The symbols move the states like this.
* | ρ λ φ ε
JC | JM ZZ QJ BP
BR | NZ JM GN QJ
NR | BL LT HH CZ
BL | GN QJ PH NR
DJ | JD HH SD MF
FC | GZ PJ MQ QG
QT | FP ZF RZ GR
DM | DQ BQ JL JD
LB | HB MQ JH FP
PP | MZ ZB LL CG
HS | PC HR CD SB
GD | MF JJ BS QM
MR | HH CZ MF JJ
CT | GR NZ GS GN
QM | GD DR BG NS
CG | PP DQ MC JL
SF | HD MZ ZN LL
ZN | GM SF FJ PQ
HD | TP JF GM SF
PJ | MT GM FC FJ
BP | JC ZQ LT HF
JH | LZ LB LQ TJ
FP | LB RR TJ QT
SG | LT HF CZ ZP
MZ | JF GB SF PP
DH | SD MF TQ BS
JL | CG DM HR PB
GJ | CZ ZP JJ BM
GM | CJ HD PJ ZN
JF | BZ RP HD MZ
ZR | BM RH RQ CC
LM | MN LZ CP LQ
TH | HF HG ZP DG
MG | HG BN DG QH
QH | MG HT MN LZ
RM | MP GL LJ BF
DQ | ZB GS CG DM
TL | HM RC BN HP
FD | ZQ NH HF HG
MH | ZH TQ ZQ NH
LZ | QH HB LM JH
FJ | PJ ZN QG BH
QJ | BR JC BL LT
MQ | BD FC LB RR
DR | JJ BM QM RQ
CZ | NR SG MR GJ
JP | RZ GR ZB GS
LQ | LM JH BZ RP
HF | BP FD SG TH
SD | PB DJ JQ DH
GR | QT LJ JP CT
BF | RM CD NZ JM
JJ | MR GJ GD DR
ZQ | ZZ MH BP FD
RP | LQ TJ JF GB
CP | RH LM CC BZ
GS | JP CT DQ BQ
PC | PQ MC GL HS
TP | CC BZ CJ HD
HP | TL NG HT BD
RR | MQ QG FP ZF
LL | SF PP PQ MC
DG | TH MG FR MN
QN | NH HM HG BN
MF | DJ MR DH GD
HR | MC JL HS TT
NZ | LJ BF CT BR
ZC | NS HQ NG MT
BM | GJ FR DR ZR
GZ | NG MT BD FC
ZH | SB JQ ZZ MH
ZZ | ZD ZH JC ZQ
BG | BS QM HM RC
BN | QN TL MG HT
RC | BG NS TL NG
TT | HR PB SB JQ
PB | JL JD TT SD
GL | BH PC RM CD
NH | MH ML FD QN
RH | FR MN ZR CP
BQ | GS GN DM PH
RQ | DR ZR NS HQ
ZP | SG TH GJ FR
ZD | CD SB JM ZZ
MT | ZC CJ GZ PJ
MC | LL CG PC HR
LJ | ZF RM GR NZ
NG | RC ZC HP GZ
BH | FJ PQ MP GL
GB | RP RZ MZ ZB
HB | HT BD LZ LB
PQ | ZN LL BH PC
TJ | JH FP RP RZ
ZB | GB JP PP DQ
GN | CT BR BQ BL
BS | DH GD ML BG
ML | TQ BS NH HM
JM | BF ZD BR JC
RZ | TJ QT GB JP
HQ | RQ CC ZC CJ
HG | FD QN TH MG
ZF | RR MP QT LJ
HT | BN HP QH HB
SB | HS TT ZD ZH
QG | FC FJ RR MP
HH | PH NR DJ MR
JD | DM PH PB DJ
PH | BQ BL JD HH
MN | DG QH RH LM
TQ | JQ DH MH ML
BD | HP GZ HB MQ
BZ | CP LQ TP JF
FR | ZP DG BM RH
MP | QG BH ZF RM
JQ | TT SD ZH TQ
LT | QJ BP NR SG
CC | ZR CP HQ TP
CD | GL HS BF ZD
NS | QM RQ RC ZC
HM | ML BG QN TL
CJ | HQ TP MT GM

The rows follow the links: the fewer symbols apart two states are, the more alike their rows tend to be.

Each row is also shifted at random along 4 hidden directions that mean nothing.

Some states, each with a row of numbers:
DH -223,-150,-227,196,545,124,-334,521,177,-124,-316,-162,-155,216,-95,-40,-173,-10,230,50,-17,159,309,74,-101,-140,-142,62,-315,-218,195,-126,-142,117,-166,-195,181,286,-658,-73,-74,403,-343,339,9,20,470,-246,-111,227,-100,-59,77,-91,157,-312,289,-115,139,-111,74,-22,141
ZF -1281,-307,-205,109,33,-138,-174,201,-383,60,-245,-271,-172,-131,106,-311,95,108,-116,18,1,-16,132,113,-89,-189,-159,-34,-220,-70,368,125,137,333,-331,-189,371,152,-438,-34,-113,-159,-31,103,-29,-280,161,-472,194,-167,171,-57,148,7,47,-178,-20,123,-238,69,19,-132,103
LM -392,-45,35,-130,371,-180,-136,361,-187,-226,112,-38,-68,335,-63,-115,88,162,40,-278,47,46,38,154,179,273,11,212,-4,-66,-31,-345,-398,50,-302,-194,212,347,-445,-81,118,-76,97,-206,92,-136,135,-303,9,359,-127,110,-229,87,255,65,-7,-138,103,-5,25,-48,15
MR 282,284,33,77,2,193,156,-173,373,32,108,211,238,15,-114,206,-101,-57,123,92,-80,66,-85,-192,5,-16,23,-97,136,-3,-307,19,33,-178,292,226,-245,-159,308,-46,-11,204,-110,66,-26,262,-83,428,-190,-10,-45,20,29,-34,19,47,91,-33,223,-109,-2,72,22
JC -52,93,97,86,-144,143,48,208,155,141,73,191,-111,99,-44,113,-263,-88,71,219,94,9,85,-48,-361,-223,17,-75,-18,171,-28,30,194,-177,252,69,-3,-189,338,361,84,123,-37,57,-8,127,-24,187,41,-58,60,-45,52,16,27,46,115,-57,259,-114,206,130,-30
SF 73,272,103,64,-496,-72,469,-379,-138,52,365,201,120,-132,18,85,99,38,-151,-11,-65,-8,-134,-197,-206,-140,38,-209,289,9,-252,96,155,-17,48,156,-76,-314,576,105,57,-211,70,-181,-69,-58,-270,311,15,-289,62,-148,118,129,-66,116,-144,178,137,12,20,-164,103
BP 588,205,45,-62,-130,285,57,-263,395,138,-122,120,218,-77,-66,152,-56,8,-55,185,4,-44,-183,-281,-346,-60,-97,-32,53,118,-90,-12,218,-241,394,79,-329,-183,305,34,-111,170,-63,256,-55,218,-71,306,-233,-87,68,-30,52,-27,-223,41,153,52,181,-62,0,145,-69
FD 574,-53,105,164,229,-15,23,413,267,25,321,411,-318,379,-94,278,-361,-75,251,56,291,-6,167,-59,-83,-189,54,44,-14,125,-132,-258,-145,-421,105,87,-43,34,39,416,83,286,-29,-34,-18,185,-22,-31,17,115,-143,23,6,17,111,90,42,-244,364,-130,106,228,-117
MG -566,383,69,-163,196,99,36,94,139,81,357,230,-36,257,-71,89,-47,313,15,184,57,126,-215,-306,-528,-254,132,-5,263,216,-459,-276,157,-351,1,19,131,102,-203,372,91,-166,-92,-127,-108,219,-132,-89,-159,28,-22,3,-117,75,211,201,118,-70,644,-91,219,163,-52
BS 732,-244,211,30,100,-80,25,129,237,14,305,463,-221,164,-37,284,-260,-182,225,-70,341,-165,31,84,442,178,140,79,24,244,-89,-128,-294,-449,195,267,-272,-14,309,212,41,169,278,-168,65,247,-259,110,119,190,-137,237,-149,-67,-8,236,-166,-257,-40,6,-95,354,-358
HB 976,435,88,-35,-172,17,333,-102,-19,-15,409,219,87,157,-69,71,33,177,-81,51,-80,112,-181,-248,-414,-198,76,-68,296,14,-379,-129,92,-122,-23,19,68,-124,189,214,113,-160,-84,-186,-41,8,-130,120,-135,-79,10,-144,4,150,150,126,10,73,483,-80,185,-125,149
ZN -406,95,274,-50,-244,-169,295,47,-179,-90,476,267,-81,229,-79,117,20,40,-117,-148,177,-57,-111,-101,-134,-20,32,85,191,54,-172,-287,-185,-198,-71,-38,-36,-79,291,248,189,-167,154,-260,61,-161,-177,-14,74,21,-31,-63,-42,193,0,219,-143,41,266,-12,58,-137,11
LB -183,-195,61,-96,86,-159,-38,346,-318,33,112,117,-260,212,-1,-197,56,234,-170,-61,258,-80,-6,-30,-317,-115,-151,97,-128,152,184,-275,-85,-41,-268,-208,295,218,-358,203,35,-185,187,-86,19,-212,7,-519,161,70,169,55,-86,136,87,95,18,0,87,5,122,-49,-88
MN 241,28,-188,-87,160,50,-161,68,-70,168,-68,-47,-87,-96,58,-201,66,270,-66,227,-25,43,-83,-143,-306,-227,15,-77,-14,149,-32,46,244,14,-152,-16,295,183,-430,92,-92,-210,-45,32,-101,41,-13,-314,-3,-130,156,29,12,-20,148,24,55,1,81,21,112,79,-28
LJ -275,288,257,-202,-378,88,223,-340,-10,-35,213,-16,142,57,-47,243,53,-46,-200,-29,98,-2,-270,-197,-357,7,2,132,227,-47,-192,-245,34,-187,203,-141,-247,-301,372,139,169,-58,-30,-23,3,-108,-96,153,-159,-78,-73,-152,21,107,-351,102,-65,162,283,-5,-30,-79,60
HM 229,-230,-61,-95,374,-34,-214,-62,178,-79,-150,-39,59,-32,-26,18,73,-110,171,-167,4,-66,0,135,678,395,18,122,-46,-67,21,-27,-333,-18,-28,104,-182,211,-286,-358,-65,165,94,20,45,145,18,-46,-81,259,-191,236,-175,-118,-32,5,-74,-142,-330,57,-269,142,-167
QJ 149,116,-168,303,-180,126,47,-157,114,90,-259,-103,135,-308,70,-18,-97,-185,151,137,-355,98,230,132,166,-100,78,-320,-52,-111,68,533,323,273,173,253,-8,-213,400,-170,-99,140,-176,129,-25,152,29,519,58,-177,53,-95,210,-147,126,-169,70,55,-252,-24,14,-41,151
CJ -170,217,-127,40,-220,-101,252,-333,-171,40,132,70,224,-291,57,-240,225,171,-126,-10,-363,9,-109,-62,106,27,77,-244,220,30,-209,350,240,243,-94,256,146,-51,280,-200,-69,-323,130,-195,-56,39,-251,297,61,-179,193,40,9,12,223,65,-52,123,-176,20,11,-106,116
BG 679,97,-44,-54,255,113,-67,-37,258,-14,62,57,57,97,-67,135,2,40,88,75,36,45,-110,-168,-63,-15,2,66,59,-38,-180,-157,-10,-187,52,17,-116,99,-233,7,-41,100,-128,97,-33,159,38,-79,-224,30,-128,22,-54,-34,-73,24,52,-33,225,-19,-53,122,-25
QN -1152,39,-220,-241,313,132,-253,-229,185,97,-279,-123,242,-206,20,-195,235,243,-41,89,-154,-11,-218,-138,86,186,-16,13,-32,76,-92,47,120,19,-37,101,-23,258,-429,-313,-209,-84,23,181,-119,225,-29,-94,-177,37,111,194,-143,-108,4,-11,126,11,-173,65,-85,163,-114
LT 767,-213,-107,129,258,164,-262,383,239,16,-272,-38,-168,136,-60,62,-237,-84,150,119,163,33,178,-27,-201,-198,-189,80,-312,-53,289,-131,-28,-83,72,-202,26,93,-355,140,-102,374,-179,323,10,21,314,-196,-31,109,-6,-65,117,-44,-58,-194,225,-73,99,-96,59,94,-9
SB 188,64,355,-114,-153,21,44,63,179,-104,124,46,45,286,-110,315,-191,-295,91,-152,186,-14,39,120,85,246,78,220,75,-5,-15,-279,-323,-288,318,-110,-367,-231,470,158,229,248,88,-75,122,5,-5,304,-53,271,-233,-21,-171,35,-183,112,3,-110,169,-72,-30,40,-99
LQ 233,-229,-74,81,64,-191,-10,313,-313,-34,105,60,-251,64,37,-210,9,138,-32,-91,82,-59,108,93,5,-85,-39,-18,-121,42,149,-31,-84,133,-299,-93,324,193,-244,64,0,-163,116,-113,15,-184,31,-339,210,25,123,22,-7,67,200,6,-64,0,-62,28,73,-85,17
GJ 249,-269,-230,116,384,80,-306,245,137,78,-229,-11,-194,-35,64,-109,-104,47,135,178,67,2,103,-21,34,-194,-80,-54,-226,57,149,94,98,-7,-86,31,136,259,-517,2,-161,175,-91,229,-73,141,117,-287,39,-20,24,90,59,-139,58,-128,94,-92,-56,10,-16,180,-111
MZ -639,-8,-159,215,-48,-57,43,302,-341,-43,53,-52,-247,76,40,-152,-4,179,-108,87,19,91,106,-100,-510,-491,-120,-98,-98,-66,138,-12,160,165,-318,-237,424,40,-329,256,-12,-136,-228,47,-65,-239,181,-372,103,-229,127,-233,211,117,168,-153,50,105,262,-31,210,-219,248
BF 614,-214,-179,335,-191,-5,-69,34,-141,10,-281,-285,-160,-258,159,-16,-181,-307,104,57,-85,31,322,273,271,-146,72,-156,-216,-193,348,447,140,325,9,18,54,-197,171,-30,-28,119,-152,108,22,-141,148,56,197,-196,-24,-134,258,-136,-71,-227,-115,12,-395,73,-55,-88,168
NG 691,-258,166,-228,311,-167,-171,282,-83,-129,161,35,-190,323,-39,29,25,35,32,-228,282,-91,-21,179,290,331,21,296,-9,48,29,-414,-456,-187,-147,-156,16,274,-366,12,103,0,225,-176,83,-77,8,-376,60,360,-167,182,-256,41,6,142,-87,-151,13,35,-76,92,-210
HP 1092,40,52,-192,109,43,-34,49,28,55,149,92,-80,144,-3,12,34,182,-97,79,159,-40,-147,-166,-288,-114,-8,130,49,110,-119,-256,8,-193,-27,-121,52,99,-237,193,29,-95,0,-25,-32,5,-30,-285,-53,13,15,39,-91,46,-43,104,34,-30,247,8,75,85,-83
ZC 55,230,112,-378,38,54,31,-145,37,51,155,62,135,106,-59,-40,205,286,-182,1,75,-31,-299,-217,-327,91,-10,146,188,177,-264,-311,14,-222,35,-118,-5,113,-126,87,25,-241,145,-88,-37,65,-141,-120,-149,62,62,65,-192,92,-30,202,39,48,300,-22,64,59,-98
JL -219,-170,107,-106,-220,31,-111,-177,-10,61,-225,-214,64,-171,38,45,14,-193,-64,9,88,-123,11,202,194,180,2,81,-121,50,223,137,12,21,222,-29,-223,-193,293,-65,36,-2,153,29,91,-55,-52,124,102,-6,23,33,-29,-49,-270,34,-60,29,-347,68,-102,65,-128
RZ -108,-63,58,117,-125,-65,105,383,-233,34,265,116,-395,215,28,38,-122,118,-111,121,277,-10,65,-120,-611,-477,-107,6,-52,69,118,-218,125,-110,-174,-254,274,-68,-118,507,113,-110,-64,-5,-8,-273,69,-440,151,-200,65,-189,205,141,-22,2,-50,55,380,-34,213,-86,85
CT -1121,-37,-359,290,-84,54,-141,14,-230,57,-436,-470,-55,-351,179,-269,20,-47,27,199,-330,131,222,167,-66,-303,29,-269,-196,-200,296,569,423,542,-205,-32,330,-10,-205,-153,-111,-39,-293,174,-29,-128,236,-46,156,-282,144,-204,295,-139,127,-320,57,113,-306,51,87,-156,288
RR -1037,-325,391,-209,39,-430,95,111,-287,-358,323,154,-4,314,-71,78,144,-158,17,-654,231,-193,17,355,890,792,33,360,95,-62,38,-422,-852,-67,-146,-77,-161,166,136,-245,221,-40,494,-458,202,-264,-124,-9,155,545,-240,259,-411,120,39,230,-277,-150,-300,50,-258,-106,-197
ML -207,-52,53,-23,103,-20,32,-13,235,103,145,344,-51,23,-28,135,-150,-3,133,57,144,-82,-33,-20,184,23,90,-63,54,245,-198,13,-27,-284,192,257,-141,28,183,146,-39,57,180,-68,-45,265,-234,157,21,82,2,203,-110,-64,71,153,-24,-152,16,-16,-10,285,-263
GN 478,35,177,-118,-167,188,-73,43,141,60,-84,-132,-8,129,-63,219,-159,-143,-82,108,211,-3,-43,-18,-372,-62,-68,178,-90,-3,113,-183,56,-197,263,-210,-229,-259,213,270,101,152,-79,129,64,-46,105,10,-86,24,-41,-107,46,31,-339,5,84,33,206,-58,57,45,-33
HD 1094,376,-287,165,-347,150,240,-465,-112,62,-210,-176,314,-386,46,-216,300,187,-297,178,-387,131,-169,-370,-567,-395,-204,-298,64,-207,-20,282,507,373,-78,-47,100,-147,-22,-211,-216,-176,-325,277,-167,-100,82,88,-195,-489,258,-278,348,59,-122,-242,97,375,79,6,33,-339,368
CD -291,40,95,-32,-364,109,56,-151,-23,203,-36,-63,-54,-159,81,38,-70,-78,-107,212,50,-52,-63,-23,-302,-198,48,-66,6,148,76,198,318,-50,218,1,-58,-283,379,244,37,-100,23,68,-37,-39,-93,104,79,-211,121,-100,101,25,-177,43,-33,104,-13,44,77,58,-44
DJ 1150,-195,107,93,-31,119,-42,166,259,112,-49,197,-145,63,-40,198,-282,-160,90,134,283,-85,98,-23,-133,-130,-68,-6,-146,174,164,-58,17,-257,288,31,-176,-138,241,274,-11,261,42,148,8,96,-5,83,75,23,-2,23,54,-51,-166,-34,77,-97,51,-38,36,190,-150

From each start, follow one symbol. Which state do you reach?
Answers are names.
start -432,174,331,-369,-325,-79,274,-169,-116,170,470,433,46,94,-47,-3,135,331,-311,18,241,-165,-381,-276,-464,7,-21,83,241,430,-249,-295,86,-367,107,24,-6,-59,358,396,78,-431,451,-292,-14,3,-459,-24,45,-53,234,133,-203,213,-35,405,-95,71,287,22,147,62,-250
φ: LQ
start -233,-149,-191,74,357,113,-280,193,191,-14,-446,-236,52,1,-39,-76,-22,-30,132,28,-91,59,163,41,30,24,-154,33,-295,-69,236,7,-51,134,-25,-120,34,184,-442,-193,-120,325,-177,318,18,49,315,-130,-110,173,3,9,61,-125,3,-258,235,1,-111,-31,-52,52,43
λ: MH
start -1515,-253,9,-318,479,10,-368,291,122,133,-79,96,-123,132,-38,-93,9,240,22,86,257,-112,-144,-36,-49,113,-61,222,-127,307,45,-324,-108,-254,-55,-75,104,399,-603,95,-78,-46,186,76,-25,151,-5,-447,1,245,55,290,-277,-20,50,142,89,-150,44,1,25,333,-325
φ: GJ
start 104,-338,29,71,79,-1,-175,205,145,64,-230,33,-92,-44,-25,28,-180,-211,130,-14,132,-130,202,219,361,159,-43,-8,-249,117,292,122,-133,-28,131,94,-133,18,111,-44,-62,235,160,74,43,91,9,125,172,145,21,157,-59,-115,-29,-48,32,-132,-314,3,-48,164,-175
φ: JQ
start 435,89,63,62,57,-146,132,312,-228,-44,381,208,-191,267,-15,-58,-38,152,-1,-61,67,53,38,-46,-222,-155,26,-8,92,47,-118,-171,-52,-69,-192,-64,285,73,-56,252,130,-145,27,-231,-31,-94,-40,-154,92,17,29,-45,-3,139,265,71,-8,-48,300,-61,178,-98,82
λ: CJ
start 877,80,164,152,-423,70,184,42,-10,129,225,78,-234,67,65,281,-306,-192,-3,214,239,1,51,-61,-420,-368,91,-61,53,67,-16,52,228,-221,229,-34,-87,-423,551,499,174,42,-91,-12,-13,-62,-83,123,88,-257,-11,-233,187,40,-208,24,-82,16,285,-30,130,8,43
λ: BF
start -1049,416,-85,20,-268,225,130,-334,151,183,-151,-86,350,-264,15,-46,6,-4,-10,207,-351,89,-87,-107,-244,-90,60,-249,122,60,-151,373,401,114,289,211,-78,-254,466,-76,-64,-42,-101,81,-56,205,-82,569,-117,-167,154,-90,86,-66,51,-9,187,121,16,-62,135,-44,121
ε: HH
start -723,-75,297,-170,-75,57,-10,124,211,153,139,301,-73,135,-73,144,-200,-60,29,73,284,-136,-13,58,-121,87,34,71,-19,386,0,-130,-49,-357,296,94,-131,-149,423,295,64,30,306,-93,34,170,-192,176,116,158,99,154,-175,9,-40,248,45,-107,114,-43,115,255,-317
ε: MH
start 242,-218,231,-138,-193,16,-91,-24,52,4,-169,-127,-29,30,12,174,-91,-273,-1,-65,222,-146,45,207,175,231,9,204,-111,29,251,-51,-114,-112,251,-91,-288,-173,279,64,78,141,155,4,102,-87,-39,52,89,122,-117,26,-76,-37,-317,47,-87,-48,-217,60,-104,100,-155
ρ: DQ
start -803,424,-65,-184,-39,359,7,-287,398,218,-184,18,346,-131,-105,-6,101,237,-115,282,-154,64,-282,-387,-689,-151,-139,-97,68,134,-215,-21,370,-130,268,23,-135,-71,1,-5,-171,35,-143,320,-103,266,-7,228,-353,-91,198,-29,13,6,-78,13,280,134,326,-103,115,85,23
λ: TQ
start -252,338,-74,-106,-414,-22,344,-624,-140,193,105,129,374,-471,71,-248,320,219,-290,100,-362,-52,-300,-182,-78,12,70,-337,267,179,-268,439,420,154,41,347,30,-152,491,-198,-143,-461,200,-192,-102,105,-417,411,41,-337,319,66,0,60,121,149,-53,207,-178,55,11,-82,22
ρ: CP
start -777,341,321,-168,-122,170,81,199,236,98,290,223,-29,366,-140,260,-237,39,11,141,235,44,-113,-186,-700,-144,64,131,156,217,-219,-366,77,-416,317,-163,-90,-231,373,539,266,72,-5,-46,42,86,-39,203,-113,140,-40,-110,-95,158,-22,218,172,-41,628,-171,282,126,-72
ρ: DM
start 139,-36,215,-8,-64,0,21,18,143,-157,-25,-23,76,144,-55,247,-148,-375,176,-200,45,-28,169,240,428,380,99,138,12,-115,33,-71,-328,-41,252,37,-302,-185,423,-116,144,275,67,-97,142,14,55,379,-6,302,-227,5,-112,-55,-55,18,-14,-91,-101,-24,-83,11,-34
ρ: HR
start -455,101,138,53,-255,-49,149,-83,-63,-72,161,-45,-6,39,50,143,-93,-177,29,-59,8,4,41,107,75,18,158,15,143,-96,-33,37,-14,-2,129,-8,-88,-261,387,98,185,-21,-2,-134,32,-81,-57,162,41,-51,-141,-126,21,43,-74,44,-103,-4,42,-4,9,-90,66
ε: JL
start 505,-21,377,-31,247,13,56,524,330,-79,507,533,-308,675,-212,456,-410,-96,221,-75,511,-14,42,-119,-220,-25,25,253,94,169,-265,-643,-403,-662,211,-86,-187,-13,101,582,229,320,38,-96,50,158,-28,-21,-96,365,-271,28,-154,108,30,233,76,-299,670,-165,118,240,-219
λ: SG
start 774,330,139,66,-399,-14,438,-200,-77,-53,397,237,94,89,-58,186,35,11,-155,-34,20,33,-135,-271,-309,-202,-17,-56,278,-106,-261,-123,24,-102,17,-11,-106,-297,421,179,136,-127,-69,-135,-22,-113,-132,174,-98,-191,-33,-210,132,183,-79,48,-104,171,374,-39,52,-217,180
λ: FJ
start -1193,119,147,-111,-151,-23,65,-75,-85,-91,51,-124,59,104,-34,81,74,-50,-63,-108,23,26,-57,30,-80,94,55,156,97,-94,-35,-145,-97,-11,48,-161,-101,-150,129,47,146,-38,-10,-97,86,-135,49,20,-31,63,-101,-126,-54,83,-142,39,-43,36,102,-16,4,-120,64
φ: RM
start 451,-90,292,-134,-239,-29,110,-24,-47,-49,176,-5,-124,202,-28,271,-62,-140,-149,-117,370,-109,-103,-46,-157,25,-76,265,37,-42,40,-367,-209,-233,119,-251,-236,-186,159,260,170,58,76,-2,79,-235,20,-200,-22,54,-145,-154,8,146,-384,55,-161,35,186,-7,-103,-46,-25
ρ: GB
